In the rows, zero is written as 0.155.

Start at a row and follow the symbols one at a time.
Answer with the object's row; about right is enough.
---
 0.178   0.215   0.152   0.136   0.147   0.146   0.209   0.218   0.167   0.216   0.193   0.206   0.152   0.132   0.084   0.154   0.095   0.156   0.178   0.147   0.104   0.105   0.085   0.184   0.189   0.227   0.199   0.150   0.120   0.141   0.071   0.234   0.152   0.207   0.118   0.131   0.125   0.124   0.182   0.202   0.116   0.133   0.183   0.178   0.125   0.128   0.182   0.195   0.176   0.211   0.121   0.080   0.198   0.230   0.190   0.085   0.205   0.180   0.167   0.160   0.154   0.156   0.122   0.208   0.152   0.142   0.202   0.183   0.215   0.085   0.186   0.137   0.189   0.156   0.130   0.176   0.180   0.139   0.038   0.140   0.169   0.119   0.101   0.168   0.141   0.173   0.137   0.157   0.169   0.119   0.146   0.147   0.212   0.178   0.155   0.179   0.142   0.080   0.141   0.172   0.101   0.099   0.130   0.194   0.121   0.144   0.149   0.164   0.134   0.134   0.037   0.105   0.222   0.157   0.161   0.194   0.185   0.139   0.221   0.242   0.195   0.159   0.075   0.198   0.116   0.158   0.122   0.152   0.153   0.146   0.190   0.180   0.128   0.171   0.169   0.128   0.118   0.117   0.126   0.137   0.134   0.138   0.157   0.189   0.145   0.173   0.137   0.018   0.141   0.200   0.204   0.213   0.182   0.180   0.121   0.132   0.137   0.091   0.172   0.157   0.172   0.176   0.203   0.130   0.110   0.179   0.125   0.163   0.201   0.187   0.160   0.152   0.088   0.073   0.174   0.226   0.149   0.108   0.175   0.120   0.187   0.146   0.117   0.192   0.072   0.239   0.160   0.107   0.131   0.160   0.173   0.176   0.141   0.075   0.271   0.127   0.235   0.202   0.127   0.135   0.146   0.097   0.160   0.199   0.160   0.201   0.087   0.082   0.151   0.110   0.191   0.157   0.175   0.119   0.144   0.171   0.136   0.168   0.113   0.135   0.243   0.171   0.156   0.170   0.122   0.207   0.058   0.182   0.173
^
 0.205   0.103   0.142   0.154   0.183   0.127   0.114   0.171   0.139   0.133   0.091   0.169   0.162   0.139   0.112   0.236   0.150   0.221   0.130   0.156   0.129   0.099   0.159   0.209   0.148   0.132   0.211   0.224   0.144   0.162   0.126   0.161   0.203   0.218   0.152   0.150   0.152   0.164   0.200   0.135   0.106   0.156   0.147   0.219   0.147   0.139   0.152   0.211   0.193   0.177   0.169   0.160   0.170   0.203   0.215   0.132   0.178   0.154   0.147   0.183   0.175   0.149   0.145   0.163   0.162   0.096   0.166   0.199   0.205   0.128   0.118   0.127   0.204   0.114   0.190   0.158   0.115   0.155   0.085   0.197   0.228   0.178   0.156   0.196   0.111   0.188   0.178   0.171   0.125   0.140   0.173   0.153   0.198   0.171   0.098   0.141   0.205   0.108   0.120   0.172   0.070   0.155   0.075   0.161   0.158   0.130   0.151   0.173   0.140   0.171   0.133   0.120   0.183   0.136   0.141   0.180   0.130   0.176   0.171   0.159   0.235   0.150   0.150   0.149   0.154   0.135   0.128   0.089   0.114   0.121   0.204   0.143   0.127   0.074   0.154   0.133   0.132   0.235   0.142   0.110   0.153   0.087   0.133   0.155   0.075   0.086   0.148   0.149   0.176   0.191   0.169   0.154   0.251   0.148   0.156   0.137   0.143   0.154   0.144   0.151   0.133   0.238   0.208   0.139   0.093   0.158   0.190   0.180   0.235   0.163   0.156   0.178   0.147   0.078   0.198   0.199   0.152   0.053   0.168   0.063   0.160   0.133   0.146   0.205   0.070   0.189   0.161   0.124   0.208   0.187   0.175   0.202   0.209   0.061   0.195   0.183   0.223   0.194   0.152   0.142   0.207   0.145   0.157   0.114   0.116   0.112   0.112   0.165   0.217   0.166   0.117   0.172   0.126   0.110   0.145   0.217   0.187   0.199   0.145   0.164   0.224   0.142   0.126   0.195   0.134   0.158   0.121   0.244   0.212
&
 0.181   0.089   0.152   0.216   0.159   0.111   0.072   0.116   0.183   0.071   0.117   0.163   0.168   0.162   0.104   0.206   0.111   0.239   0.123   0.111   0.122   0.126   0.139   0.187   0.164   0.100   0.156   0.122   0.246   0.182   0.210   0.135   0.182   0.215   0.208   0.156   0.176   0.139   0.133   0.124   0.130   0.150   0.142   0.188   0.174   0.115   0.158   0.195   0.130   0.107   0.197   0.133   0.130   0.172   0.180   0.186   0.132   0.188   0.130   0.180   0.213   0.204   0.157   0.212   0.085   0.123   0.178   0.176   0.159   0.082   0.128   0.108   0.166   0.093   0.194   0.138   0.112   0.141   0.081   0.155   0.177   0.151   0.219   0.168   0.204   0.170   0.194   0.199   0.175   0.150   0.197   0.081   0.208   0.165   0.091   0.217   0.215   0.151   0.105   0.199   0.112   0.178   0.105   0.161   0.139   0.148   0.158   0.243   0.196   0.164   0.114   0.177   0.190   0.142   0.187   0.153   0.132   0.132   0.153   0.186   0.199   0.189   0.219   0.145   0.198   0.154   0.075   0.080   0.179   0.110   0.203   0.110   0.146   0.174   0.185   0.074   0.200   0.180   0.115   0.157   0.159   0.058   0.209   0.146   0.064   0.098   0.199   0.163   0.207   0.112   0.189   0.166   0.189   0.172   0.069   0.145   0.147   0.180   0.126   0.205   0.166   0.198   0.154   0.091   0.167   0.156   0.117   0.177   0.118   0.158   0.154   0.166   0.116   0.098   0.171   0.158   0.179   0.130   0.186   0.093   0.135   0.155   0.203   0.185   0.147   0.134   0.167   0.165   0.149   0.222   0.162   0.179   0.168   0.132   0.205   0.211   0.170   0.210   0.143   0.155   0.183   0.153   0.188   0.175   0.129   0.169   0.144   0.164   0.229   0.129   0.129   0.192   0.119   0.180   0.129   0.206   0.200   0.181   0.171   0.185   0.120   0.139   0.091   0.154   0.184   0.115   0.149   0.196   0.204
&
 0.105   0.126   0.152   0.139   0.201   0.152   0.110   0.139   0.159   0.107   0.076   0.162   0.186   0.103   0.118   0.239   0.108   0.246   0.156   0.129   0.134   0.135   0.152   0.155   0.154   0.124   0.157   0.208   0.122   0.181   0.208   0.125   0.175   0.240   0.176   0.130   0.207   0.201   0.142   0.114   0.090   0.111   0.143   0.201   0.130   0.151   0.121   0.223   0.145   0.156   0.111   0.080   0.169   0.188   0.214   0.167   0.153   0.137   0.114   0.143   0.158   0.163   0.208   0.212   0.176   0.124   0.144   0.241   0.194   0.109   0.181   0.167   0.237   0.116   0.127   0.148   0.106   0.103   0.177   0.155   0.174   0.121   0.146   0.200   0.180   0.104   0.158   0.180   0.160   0.221   0.145   0.156   0.255   0.108   0.074   0.194   0.201   0.182   0.171   0.146   0.154   0.195   0.116   0.109   0.182   0.113   0.088   0.198   0.160   0.121   0.169   0.164   0.182   0.208   0.120   0.212   0.102   0.110   0.183   0.160   0.167   0.148   0.120   0.146   0.127   0.121   0.110   0.083   0.180   0.138   0.106   0.139   0.118   0.117   0.155   0.121   0.152   0.239   0.149   0.189   0.208   0.102   0.095   0.223   0.138   0.116   0.168   0.154   0.146   0.141   0.158   0.163   0.160   0.200   0.125   0.172   0.140   0.173   0.186   0.224   0.165   0.189   0.182   0.140   0.144   0.135   0.131   0.184   0.109   0.149   0.144   0.115   0.112   0.154   0.191   0.163   0.249   0.115   0.150   0.188   0.129   0.139   0.246   0.183   0.037   0.170   0.211   0.090   0.167   0.207   0.149   0.217   0.246   0.164   0.222   0.163   0.169   0.187   0.152   0.166   0.152   0.087   0.144   0.169   0.083   0.176   0.133   0.196   0.152   0.134   0.141   0.202   0.179   0.148   0.140   0.183   0.148   0.170   0.092   0.159   0.170   0.156   0.128   0.171   0.215   0.135   0.105   0.234   0.222
%
 0.195   0.131   0.186   0.196   0.128   0.119   0.139   0.084   0.178   0.084   0.148   0.144   0.150   0.176   0.131   0.117   0.114   0.213   0.139   0.195   0.175   0.184   0.214   0.187   0.138   0.198   0.135   0.149   0.228   0.176   0.126   0.109   0.183   0.144   0.224   0.119   0.127   0.225   0.063   0.139   0.145   0.132   0.158   0.163   0.178   0.156   0.105   0.150   0.118   0.177   0.126   0.163   0.175   0.148   0.130   0.201   0.113   0.145   0.180   0.167   0.190   0.183   0.117   0.150   0.128   0.160   0.095   0.189   0.125   0.179   0.123   0.106   0.145   0.093   0.178   0.099   0.080   0.144   0.108   0.188   0.214   0.188   0.233   0.107   0.144   0.143   0.229   0.200   0.090   0.153   0.143   0.140   0.114   0.143   0.148   0.168   0.200   0.169   0.148   0.217   0.167   0.145   0.177   0.155   0.128   0.166   0.150   0.217   0.191   0.182   0.187   0.140   0.160   0.092   0.186   0.196   0.194   0.140   0.131   0.109   0.163   0.175   0.193   0.109   0.216   0.120   0.109   0.077   0.106   0.164   0.199   0.062   0.172   0.115   0.119   0.103   0.200   0.180   0.143   0.189   0.119   0.089   0.172   0.112   0.184   0.117   0.195   0.192   0.200   0.093   0.131   0.073   0.205   0.153   0.150   0.159   0.205   0.154   0.084   0.129   0.121   0.180   0.140   0.111   0.182   0.108   0.163   0.204   0.129   0.162   0.133   0.158   0.149   0.157   0.133   0.075   0.153   0.122   0.140   0.140   0.173   0.149   0.165   0.062   0.202   0.118   0.177   0.167   0.186   0.170   0.216   0.206   0.170   0.171   0.146   0.253   0.067   0.216   0.137   0.182   0.183   0.147   0.177   0.171   0.142   0.144   0.185   0.122   0.170   0.127   0.131   0.181   0.122   0.163   0.154   0.115   0.175   0.179   0.075   0.204   0.087   0.128   0.143   0.188   0.219   0.143   0.168   0.172   0.151
%
 0.209   0.117   0.162   0.172   0.178   0.118   0.105   0.157   0.103   0.122   0.083   0.133   0.160   0.177   0.076   0.187   0.096   0.224   0.174   0.126   0.042   0.132   0.137   0.167   0.203   0.179   0.220   0.210   0.138   0.188   0.127   0.158   0.204   0.225   0.206   0.130   0.145   0.151   0.156   0.130   0.130   0.119   0.156   0.191   0.153   0.150   0.140   0.227   0.182   0.206   0.193   0.103   0.156   0.217   0.177   0.137   0.158   0.162   0.126   0.165   0.192   0.085   0.107   0.204   0.154   0.144   0.174   0.167   0.184   0.078   0.145   0.129   0.218   0.113   0.198   0.115   0.155   0.160   0.088   0.169   0.197   0.176   0.184   0.194   0.140   0.166   0.205   0.156   0.157   0.196   0.175   0.159   0.182   0.170   0.095   0.201   0.197   0.127   0.120   0.197   0.121   0.162   0.069   0.194   0.152   0.164   0.163   0.161   0.121   0.127   0.105   0.117   0.225   0.099   0.147   0.207   0.142   0.152   0.172   0.194   0.185   0.189   0.162   0.140   0.185   0.127   0.147   0.098   0.128   0.123   0.226   0.148   0.113   0.086   0.176   0.149   0.115   0.223   0.134   0.122   0.168   0.097   0.091   0.209   0.113   0.125   0.160   0.118   0.166   0.161   0.134   0.193   0.273   0.156   0.141   0.175   0.107   0.106   0.113   0.162   0.144   0.214   0.252   0.120   0.103   0.189   0.182   0.160   0.192   0.155   0.169   0.212   0.148   0.084   0.184   0.204   0.171   0.054   0.181   0.127   0.143   0.112   0.146   0.191   0.087   0.189   0.172   0.087   0.200   0.199   0.177   0.186   0.181   0.117   0.220   0.140   0.208   0.192   0.149   0.154   0.200   0.153   0.157   0.160   0.113   0.189   0.067   0.156   0.188   0.160   0.090   0.125   0.168   0.124   0.145   0.206   0.197   0.129   0.120   0.141   0.244   0.117   0.061   0.185   0.134   0.146   0.125   0.201   0.208
@
 0.085   0.156   0.115   0.104   0.172   0.185   0.158   0.197   0.125   0.207   0.163   0.146   0.178   0.184   0.147   0.188   0.178   0.121   0.158   0.080   0.212   0.120   0.114   0.101   0.166   0.125   0.160   0.190   0.102   0.172   0.130   0.150   0.101   0.135   0.087   0.191   0.191   0.161   0.189   0.188   0.102   0.205   0.115   0.139   0.124   0.171   0.216   0.147   0.127   0.135   0.171   0.117   0.138   0.143   0.182   0.107   0.152   0.154   0.158   0.121   0.096   0.154   0.177   0.198   0.150   0.174   0.176   0.136   0.201   0.123   0.251   0.218   0.150   0.238   0.149   0.174   0.196   0.148   0.238   0.076   0.086   0.128   0.054   0.214   0.116   0.174   0.075   0.140   0.242   0.173   0.143   0.117   0.165   0.112   0.161   0.146   0.116   0.100   0.185   0.079   0.209   0.183   0.139   0.100   0.187   0.100   0.157   0.073   0.137   0.127   0.125   0.197   0.095   0.202   0.138   0.146   0.128   0.164   0.195   0.184   0.085   0.150   0.104   0.139   0.060   0.195   0.179   0.212   0.191   0.189   0.101   0.173   0.162   0.188   0.206   0.204   0.103   0.125   0.238   0.181   0.207   0.193   0.140   0.171   0.150   0.189   0.138   0.123   0.140   0.140   0.146   0.264   0.065   0.161   0.146   0.182   0.147   0.161   0.217   0.181   0.206   0.104   0.144   0.183   0.090   0.173   0.112   0.128   0.148   0.126   0.117   0.110   0.092   0.190   0.152   0.188   0.183   0.187   0.148   0.230   0.104   0.116   0.151   0.181   0.132   0.148   0.077   0.168   0.101   0.140   0.129   0.141   0.121   0.165   0.138   0.113   0.179   0.052   0.172   0.189   0.130   0.147   0.140   0.151   0.142   0.126   0.161   0.143   0.198   0.165   0.154   0.193   0.203   0.183   0.131   0.207   0.115   0.141   0.203   0.140   0.185   0.178   0.135   0.145   0.128   0.157   0.120   0.120   0.137
&
 0.196   0.164   0.098   0.142   0.195   0.173   0.260   0.191   0.106   0.262   0.163   0.170   0.114   0.182   0.122   0.209   0.185   0.077   0.147   0.137   0.170   0.166   0.151   0.131   0.158   0.151   0.172   0.149   0.147   0.180   0.128   0.189   0.107   0.150   0.069   0.171   0.145   0.129   0.203   0.203   0.142   0.194   0.159   0.145   0.194   0.145   0.189   0.131   0.161   0.210   0.219   0.156   0.138   0.166   0.199   0.107   0.235   0.141   0.140   0.180   0.112   0.120   0.127   0.158   0.188   0.136   0.238   0.165   0.177   0.100   0.198   0.204   0.137   0.192   0.179   0.219   0.197   0.169   0.141   0.139   0.113   0.154   0.097   0.175   0.127   0.185   0.118   0.099   0.190   0.147   0.165   0.142   0.153   0.185   0.162   0.147   0.084   0.063   0.144   0.110   0.145   0.131   0.116   0.143   0.142   0.176   0.221   0.090   0.133   0.122   0.102   0.140   0.179   0.189   0.126   0.177   0.125   0.153   0.162   0.178   0.164   0.097   0.110   0.195   0.117   0.170   0.175   0.234   0.218   0.153   0.192   0.200   0.129   0.240   0.243   0.177   0.051   0.086   0.196   0.114   0.199   0.163   0.152   0.174   0.141   0.131   0.118   0.124   0.098   0.158   0.198   0.212   0.113   0.146   0.167   0.162   0.106   0.197   0.189   0.132   0.188   0.134   0.178   0.170   0.104   0.220   0.187   0.144   0.181   0.145   0.215   0.188   0.173   0.148   0.157   0.223   0.144   0.158   0.167   0.118   0.129   0.167   0.099   0.177   0.144   0.232   0.112   0.227   0.145   0.200   0.155   0.080   0.123   0.179   0.149   0.076   0.198   0.049   0.169   0.175   0.225   0.149   0.131   0.114   0.145   0.126   0.130   0.154   0.166   0.201   0.171   0.149   0.135   0.166   0.154   0.142   0.123   0.127   0.210   0.156   0.247   0.186   0.170   0.091   0.069   0.218   0.159   0.167   0.164
~
 0.117   0.164   0.096   0.103   0.177   0.169   0.152   0.202   0.128   0.228   0.186   0.130   0.187   0.143   0.187   0.193   0.221   0.130   0.189   0.113   0.205   0.174   0.119   0.076   0.158   0.126   0.125   0.134   0.165   0.176   0.196   0.122   0.091   0.107   0.106   0.190   0.179   0.149   0.209   0.196   0.128   0.185   0.122   0.191   0.168   0.165   0.185   0.146   0.182   0.130   0.114   0.123   0.127   0.153   0.170   0.143   0.182   0.176   0.159   0.168   0.089   0.151   0.175   0.200   0.164   0.151   0.191   0.135   0.165   0.142   0.204   0.227   0.161   0.207   0.134   0.174   0.172   0.206   0.261   0.090   0.111   0.161   0.056   0.207   0.156   0.115   0.115   0.148   0.194   0.247   0.142   0.131   0.166   0.115   0.164   0.166   0.105   0.107   0.143   0.118   0.156   0.214   0.155   0.089   0.172   0.121   0.157   0.101   0.156   0.110   0.099   0.252   0.164   0.219   0.152   0.131   0.090   0.158   0.168   0.137   0.128   0.107   0.091   0.180   0.048   0.212   0.194   0.207   0.196   0.190   0.134   0.180   0.141   0.177   0.180   0.166   0.143   0.147   0.226   0.225   0.217   0.160   0.195   0.159   0.164   0.206   0.149   0.113   0.144   0.150   0.190   0.265   0.067   0.143   0.148   0.151   0.128   0.199   0.203   0.149   0.174   0.078   0.172   0.154   0.113   0.212   0.161   0.128   0.164   0.141   0.144   0.119   0.067   0.207   0.183   0.189   0.193   0.164   0.112   0.238   0.115   0.170   0.133   0.238   0.162   0.139   0.096   0.131   0.074   0.159   0.103   0.128   0.148   0.163   0.190   0.137   0.144   0.122   0.151   0.146   0.091   0.128   0.158   0.136   0.138   0.131   0.166   0.189   0.137   0.142   0.154   0.141   0.181   0.153   0.169   0.214   0.115   0.168   0.238   0.154   0.213   0.171   0.196   0.144   0.163   0.154   0.131   0.170   0.137
---
 0.182   0.247   0.174   0.115   0.138   0.148   0.266   0.143   0.199   0.211   0.224   0.172   0.147   0.156   0.141   0.094   0.120   0.134   0.129   0.243   0.102   0.147   0.100   0.167   0.212   0.248   0.189   0.145   0.129   0.102   0.080   0.199   0.160   0.128   0.175   0.156   0.148   0.182   0.144   0.122   0.190   0.083   0.196   0.137   0.114   0.142   0.166   0.171   0.141   0.196   0.090   0.134   0.209   0.191   0.131   0.143   0.230   0.169   0.166   0.158   0.090   0.127   0.196   0.174   0.166   0.180   0.132   0.182   0.180   0.170   0.131   0.152   0.163   0.130   0.151   0.187   0.170   0.217   0.110   0.182   0.182   0.145   0.182   0.209   0.085   0.191   0.153   0.157   0.166   0.089   0.081   0.195   0.092   0.173   0.211   0.125   0.112   0.171   0.201   0.170   0.144   0.153   0.217   0.213   0.105   0.150   0.192   0.120   0.095   0.182   0.105   0.082   0.203   0.133   0.178   0.175   0.222   0.090   0.172   0.132   0.182   0.146   0.113   0.200   0.203   0.112   0.214   0.173   0.108   0.169   0.140   0.138   0.149   0.148   0.077   0.163   0.141   0.134   0.102   0.143   0.129   0.189   0.163   0.163   0.177   0.194   0.133   0.131   0.152   0.197   0.162   0.115   0.125   0.116   0.183   0.191   0.170   0.059   0.127   0.140   0.185   0.184   0.135   0.180   0.171   0.079   0.176   0.136   0.202   0.171   0.151   0.178   0.175   0.132   0.103   0.213   0.074   0.130   0.140   0.083   0.197   0.169   0.081   0.135   0.122   0.169   0.214   0.121   0.123   0.109   0.131   0.162   0.141   0.091   0.165   0.125   0.158   0.202   0.094   0.182   0.149   0.170   0.088   0.141   0.176   0.219   0.113   0.136   0.109   0.112   0.204   0.158   0.124   0.163   0.171   0.097   0.132   0.103   0.117   0.123   0.206   0.169   0.187   0.193   0.131   0.143   0.089   0.162   0.152
$
 0.208   0.214   0.113   0.109   0.133   0.129   0.209   0.186   0.126   0.212   0.156   0.148   0.127   0.171   0.085   0.143   0.081   0.135   0.145   0.154   0.105   0.131   0.076   0.170   0.160   0.193   0.221   0.139   0.098   0.125   0.102   0.204   0.154   0.137   0.087   0.163   0.193   0.153   0.209   0.182   0.129   0.154   0.177   0.171   0.129   0.144   0.184   0.162   0.188   0.196   0.158   0.067   0.176   0.210   0.221   0.104   0.201   0.147   0.128   0.190   0.101   0.187   0.163   0.194   0.194   0.146   0.186   0.162   0.204   0.086   0.184   0.161   0.215   0.144   0.155   0.181   0.181   0.154   0.050   0.115   0.152   0.156   0.138   0.166   0.159   0.158   0.136   0.142   0.191   0.105   0.111   0.200   0.185   0.173   0.165   0.154   0.132   0.097   0.101   0.132   0.110   0.166   0.126   0.148   0.116   0.221   0.163   0.157   0.101   0.160   0.069   0.134   0.229   0.131   0.164   0.179   0.156   0.127   0.174   0.215   0.175   0.130   0.097   0.186   0.154   0.160   0.130   0.163   0.149   0.131   0.210   0.116   0.120   0.172   0.168   0.142   0.138   0.158   0.091   0.147   0.130   0.163   0.164   0.174   0.107   0.194   0.195   0.082   0.172   0.193   0.233   0.241   0.143   0.152   0.114   0.174   0.125   0.087   0.098   0.187   0.192   0.203   0.215   0.157   0.148   0.125   0.127   0.149   0.272   0.136   0.161   0.177   0.143   0.099   0.164   0.238   0.126   0.150   0.188   0.115   0.170   0.116   0.108   0.197   0.070   0.172   0.169   0.126   0.153   0.168   0.151   0.117   0.114   0.091   0.250   0.162   0.229   0.160   0.118   0.136   0.177   0.121   0.130   0.169   0.183   0.174   0.071   0.090   0.188   0.149   0.173   0.180   0.163   0.150   0.153   0.201   0.155   0.153   0.090   0.132   0.249   0.160   0.171   0.153   0.099   0.194   0.109   0.173   0.180
@
 0.166   0.123   0.149   0.145   0.174   0.172   0.090   0.158   0.117   0.149   0.052   0.121   0.240   0.116   0.166   0.233   0.194   0.197   0.162   0.096   0.179   0.140   0.172   0.124   0.114   0.095   0.145   0.154   0.136   0.173   0.186   0.118   0.142   0.171   0.143   0.102   0.191   0.175   0.143   0.149   0.140   0.177   0.124   0.201   0.207   0.184   0.137   0.096   0.146   0.114   0.181   0.163   0.129   0.135   0.170   0.161   0.092   0.126   0.142   0.165   0.151   0.165   0.135   0.235   0.149   0.128   0.180   0.175   0.178   0.176   0.168   0.173   0.143   0.195   0.152   0.112   0.173   0.101   0.231   0.195   0.150   0.179   0.133   0.156   0.162   0.149   0.142   0.135   0.108   0.205   0.236   0.139   0.216   0.066   0.115   0.159   0.177   0.096   0.157   0.160   0.184   0.224   0.111   0.070   0.227   0.116   0.103   0.157   0.184   0.108   0.236   0.259   0.146   0.238   0.122   0.108   0.118   0.159   0.186   0.097   0.115   0.161   0.110   0.107   0.046   0.156   0.135   0.138   0.205   0.196   0.136   0.161   0.106   0.136   0.239   0.144   0.105   0.200   0.214   0.156   0.217   0.124   0.071   0.223   0.140   0.181   0.135   0.139   0.167   0.109   0.124   0.193   0.182   0.146   0.141   0.173   0.119   0.231   0.244   0.157   0.152   0.134   0.175   0.139   0.086   0.246   0.129   0.157   0.172   0.141   0.150   0.083   0.175   0.237   0.188   0.178   0.208   0.169   0.132   0.226   0.028   0.154   0.238   0.218   0.174   0.188   0.101   0.123   0.170   0.195   0.137   0.129   0.196   0.190   0.134   0.112   0.155   0.142   0.151   0.121   0.196   0.173   0.163   0.104   0.139   0.123   0.158   0.213   0.165   0.210   0.069   0.139   0.208   0.183   0.089   0.221   0.114   0.171   0.265   0.128   0.167   0.150   0.144   0.156   0.186   0.125   0.189   0.174   0.229
&
 0.235   0.101   0.130   0.168   0.176   0.166   0.136   0.192   0.129   0.168   0.120   0.096   0.202   0.199   0.156   0.242   0.192   0.147   0.179   0.109   0.103   0.132   0.166   0.139   0.132   0.082   0.206   0.188   0.134   0.222   0.168   0.207   0.151   0.213   0.149   0.154   0.148   0.123   0.180   0.099   0.202   0.109   0.103   0.189   0.186   0.164   0.151   0.148   0.150   0.196   0.227   0.198   0.115   0.127   0.212   0.126   0.173   0.145   0.115   0.127   0.165   0.105   0.128   0.121   0.158   0.106   0.173   0.193   0.161   0.176   0.114   0.209   0.140   0.141   0.107   0.099   0.185   0.140   0.167   0.213   0.157   0.235   0.144   0.134   0.108   0.180   0.165   0.127   0.211   0.166   0.249   0.134   0.169   0.150   0.114   0.179   0.154   0.137   0.144   0.170   0.144   0.161   0.067   0.106   0.186   0.197   0.145   0.171   0.118   0.149   0.163   0.172   0.149   0.134   0.088   0.147   0.067   0.224   0.142   0.196   0.106   0.170   0.177   0.149   0.122   0.133   0.143   0.136   0.196   0.125   0.152   0.203   0.170   0.164   0.222   0.173   0.111   0.172   0.169   0.113   0.182   0.138   0.096   0.190   0.116   0.118   0.133   0.095   0.159   0.148   0.142   0.143   0.251   0.139   0.167   0.085   0.099   0.198   0.157   0.153   0.134   0.179   0.227   0.129   0.051   0.275   0.159   0.211   0.172   0.133   0.164   0.170   0.190   0.133   0.160   0.188   0.187   0.103   0.190   0.133   0.092   0.166   0.173   0.202   0.180   0.200   0.102   0.188   0.144   0.209   0.191   0.058   0.180   0.210   0.194   0.096   0.192   0.118   0.173   0.139   0.249   0.171   0.182   0.150   0.184   0.123   0.116   0.188   0.254   0.192   0.100   0.082   0.141   0.110   0.099   0.230   0.078   0.180   0.258   0.181   0.239   0.140   0.113   0.119   0.107   0.162   0.207   0.208   0.160
^
 0.209   0.174   0.140   0.143   0.190   0.174   0.204   0.233   0.105   0.241   0.164   0.159   0.112   0.154   0.123   0.146   0.201   0.082   0.185   0.117   0.154   0.162   0.081   0.120   0.111   0.161   0.155   0.164   0.135   0.192   0.119   0.246   0.153   0.138   0.060   0.155   0.152   0.139   0.224   0.219   0.167   0.217   0.108   0.139   0.152   0.186   0.220   0.149   0.168   0.212   0.186   0.145   0.125   0.159   0.200   0.143   0.178   0.163   0.167   0.137   0.097   0.144   0.165   0.165   0.185   0.123   0.152   0.164   0.196   0.136   0.182   0.194   0.160   0.194   0.153   0.163   0.236   0.149   0.108   0.137   0.123   0.192   0.068   0.233   0.160   0.205   0.123   0.150   0.220   0.150   0.207   0.166   0.166   0.194   0.162   0.178   0.132   0.057   0.129   0.095   0.117   0.146   0.122   0.172   0.173   0.178   0.211   0.126   0.122   0.128   0.112   0.156   0.189   0.148   0.110   0.136   0.126   0.169   0.214   0.157   0.107   0.108   0.126   0.186   0.079   0.186   0.207   0.227   0.180   0.157   0.186   0.204   0.161   0.177   0.204   0.195   0.063   0.107   0.147   0.120   0.138   0.174   0.171   0.174   0.133   0.137   0.131   0.103   0.149   0.206   0.185   0.236   0.140   0.104   0.170   0.125   0.131   0.154   0.186   0.144   0.185   0.101   0.165   0.151   0.170   0.220   0.133   0.144   0.234   0.173   0.190   0.159   0.158   0.157   0.152   0.227   0.170   0.175   0.178   0.154   0.154   0.147   0.119   0.203   0.144   0.226   0.092   0.164   0.101   0.142   0.193   0.101   0.120   0.155   0.164   0.083   0.221   0.058   0.161   0.152   0.196   0.144   0.162   0.108   0.140   0.107   0.109   0.114   0.145   0.218   0.189   0.160   0.164   0.130   0.118   0.231   0.101   0.183   0.212   0.142   0.254   0.177   0.167   0.140   0.087   0.198   0.155   0.137   0.154
